Here is a tiny trained network, its code and every weight. The questions are about switching its units off for an input and a target symbol, where a switched-off unit gives its printed mean instead of its output.

import numpy as np


def w(rows, s, z=0):
    codes = np.array(rows[::2]) - 128.0
    scale = np.full(codes.shape[1], s)
    scale[-1] = z or s
    return codes * scale


def norm(h):
    return h / np.sqrt((h * h).mean(-1, keepdims=True) + 1e-5)


def f(y):
    return np.maximum(y, 0)


def softmax(a):
    e = np.exp(a - a.max(-1, keepdims=True))
    return e / e.sum(-1, keepdims=True)


def log_softmax(a):
    a = a - a.max(-1, keepdims=True)
    return a - np.log(np.exp(a).sum(-1, keepdims=True))


def net(x, mask):
    ids = ['αγθλμξτ'.index(c) for c in x.split()]
    T = len(ids)
    res = E[ids] + P[:T]
    u = 0
    for l in range(2):
        r = norm(res)
        for j in range(2):
            rows = slice(2 * j, 2 * j + 2)
            q, k, v = (r @ M[l][rows].T for M in (Q, K, V))
            z = softmax(np.where(np.tri(T) > 0, q @ k.T / 2**0.5, -1e9)) @ v
            o = O[l][rows]
            res = res + np.where(mask[u + j], z, o[:, -1]) @ o[:, :-1]
        u += 2
        y = f(norm(res) @ A[l][:, :-1].T + A[l][:, -1])
        res = res + np.where(mask[u : u + 4], y, B[l][:, -1]) @ B[l][:, :-1]
        u += 4
    return log_softmax(norm(res)[-1] @ U[:, :-1].T + U[:, -1])


Q, K, V, O, A, B = {}, {}, {}, {}, {}, {}
E = w([
[92,35,153,27,120],'α',
[127,175,174,96,121],'γ',
[77,64,151,114,98],'θ',
[138,108,83,93,98],'λ',
[8,166,52,104,196],'μ',
[94,144,174,161,164],'ξ',
[123,94,202,55,129],'τ',
],0.016)
P = w([
[115,2,213,49,98],'0',
[91,39,185,63,104],'1',
[105,79,161,80,105],'2',
[105,113,149,93,99],'3',
[116,149,140,94,75],'4',
[125,181,132,111,82],'5',
[128,208,127,92,81],'6',
],0.0046)
Q[0] = w([
[247,114,106,207,213],'0.h0',
[94,169,131,101,135],'0.h0',
[84,125,84,255,203],'0.h1',
[108,79,167,238,43],'0.h1',
],0.031)
K[0] = w([
[131,24,208,94,104],'0.h0',
[102,139,115,102,156],'0.h0',
[69,109,166,168,217],'0.h1',
[1,85,186,102,102],'0.h1',
],0.033)
V[0] = w([
[113,145,134,221,205],'0.h0',
[122,186,253,140,146],'0.h0',
[121,78,159,190,187],'0.h1',
[107,146,124,111,175],'0.h1',
],0.015)
O[0] = w([
[120,92,134,166,8,2],'0.h0',
[104,166,170,254,141,69],'0.h0',
[84,210,154,151,96,31],'0.h1',
[118,154,136,85,143,108],'0.h1',
],0.0094,0.0086)
A[0] = w([
[171,156,110,185,212,1],'0.n0',
[181,180,107,146,141,13],'0.n1',
[144,141,90,251,182,100],'0.n2',
[153,105,31,178,113,94],'0.n3',
],0.024,0.0036)
B[0] = w([
[192,164,84,163,216,182],'0.n0',
[151,114,124,135,71,135],'0.n1',
[155,5,167,202,177,254],'0.n2',
[134,163,126,6,52,155],'0.n3',
],0.018,0.0069)
Q[1] = w([
[187,128,40,153,152],'1.h0',
[115,64,2,103,122],'1.h0',
[216,138,176,150,73],'1.h1',
[238,197,65,82,142],'1.h1',
],0.024)
K[1] = w([
[129,125,33,164,175],'1.h0',
[194,15,43,97,107],'1.h0',
[85,164,141,139,163],'1.h1',
[88,213,1,117,95],'1.h1',
],0.023)
V[1] = w([
[76,228,55,150,163],'1.h0',
[186,222,251,113,80],'1.h0',
[180,68,106,154,61],'1.h1',
[58,100,131,152,168],'1.h1',
],0.021)
O[1] = w([
[88,166,170,32,129,14],'1.h0',
[85,104,154,172,254,6],'1.h0',
[190,168,162,84,74,98],'1.h1',
[68,131,92,120,111,169],'1.h1',
],0.015,0.013)
A[1] = w([
[5,193,133,114,31,41],'1.n0',
[184,157,141,56,144,9],'1.n1',
[75,170,213,219,23,94],'1.n2',
[75,159,116,183,161,50],'1.n3',
],0.028,0.0014)
B[1] = w([
[120,207,67,222,62,172],'1.n0',
[201,139,142,149,65,250],'1.n1',
[64,65,252,86,36,222],'1.n2',
[141,194,156,87,87,176],'1.n3',
],0.026,0.011)
U = w([
[254,151,88,45,91,106],'α',
[107,120,67,176,148,26],'γ',
[65,91,215,134,90,176],'θ',
[52,65,24,48,177,155],'λ',
[79,227,50,194,82,105],'μ',
[97,193,122,68,208,255],'ξ',
[197,93,120,246,220,91],'τ',
],0.0089,0.0037)

Each question gives the input, a string of symbols that net reads in full, and the target symbol t.
The units are the heads (2 rows each of Q, K, V and O) and the neurons (one row each of A and B). Each row of codes is followed by its name. A weight is (code - 128) times the scale printed after its matrix; where a second scale follows, it is the last column's (O, A, B and U).
mask holds one flag per unit, layer by layer, with each layer's heads first. A switched-off unit (its flag False) gives its mean, the last column of its rows in O or B, instead of its output. The means were averaged over made-up inputs and are rounded, as every weight is.
A unit's drop is (log p(t) with every unit on - log p(t) with that unit switched off) / (log p(t) with every unit on - log p(t) with every unit switched off).
The circuit of an input: a set's keep is (log p(t) with only the set's units on - log p(t) with every unit switched off) / (log p(t) with every unit on - log p(t) with every unit switched off). Starting from all 12 units, units are removed one at a time, each time the one whose removal leaves the highest keep (on an exact tie, the one counted first), for as long as the keep stays at least 0.8.
circuit, biggest first: the units of the circuit, biggest drop first
unit that matters most: the unit with the biggest drop
top k neurons in layer l: the k neurons of layer l with the biggest drops, biggest first
heads that matter: for each layer, one digit per head in row order, 1 if its drop is at least 0.15 and else 0, layers parted by /
drop when u is switched off: that unit's drop, to one decimal
input μ λ μ λ λ γ, target τ: heads that matter	10 / 10
input α θ α α α γ α, target τ: circuit, biggest first	[0.h0; 0.n0]
input γ λ γ λ γ τ, target τ: top neuron in layer 0	[0.n2]
input λ τ λ λ μ λ, target μ: circuit, biggest first	[0.h0; 0.n2; 1.n0; 0.n3]
input λ θ θ, target α: heads that matter	10 / 00
input ξ θ μ, target μ: heads that matter	00 / 00
input γ λ λ μ λ, target μ: heads that matter	11 / 01
input γ ξ μ θ α ξ, target μ: top 2 neurons in layer 0	[0.n0; 0.n2]
input α λ μ, target μ: heads that matter	10 / 00
input θ μ λ θ, target μ: heads that matter	01 / 01
input α τ α, target λ: heads that matter	10 / 01
input μ γ μ, target τ: top 3 neurons in layer 1	[1.n2; 1.n1; 1.n0]
input α τ λ λ μ τ ξ, target ξ: circuit, biggest first	[0.h1; 0.n2; 1.h0]
input γ τ θ, target τ: unit that matters most	0.n2
input μ λ γ γ μ, target τ: top 3 neurons in layer 1	[1.n2; 1.n3; 1.n1]
input μ τ θ λ, target λ: drop when 0.n2 is switched off	0.4
input τ λ α γ θ, target τ: drop when 0.n2 is switched off	1.0
input θ α λ λ γ τ, target τ: drop when 0.h0 is switched off	0.6
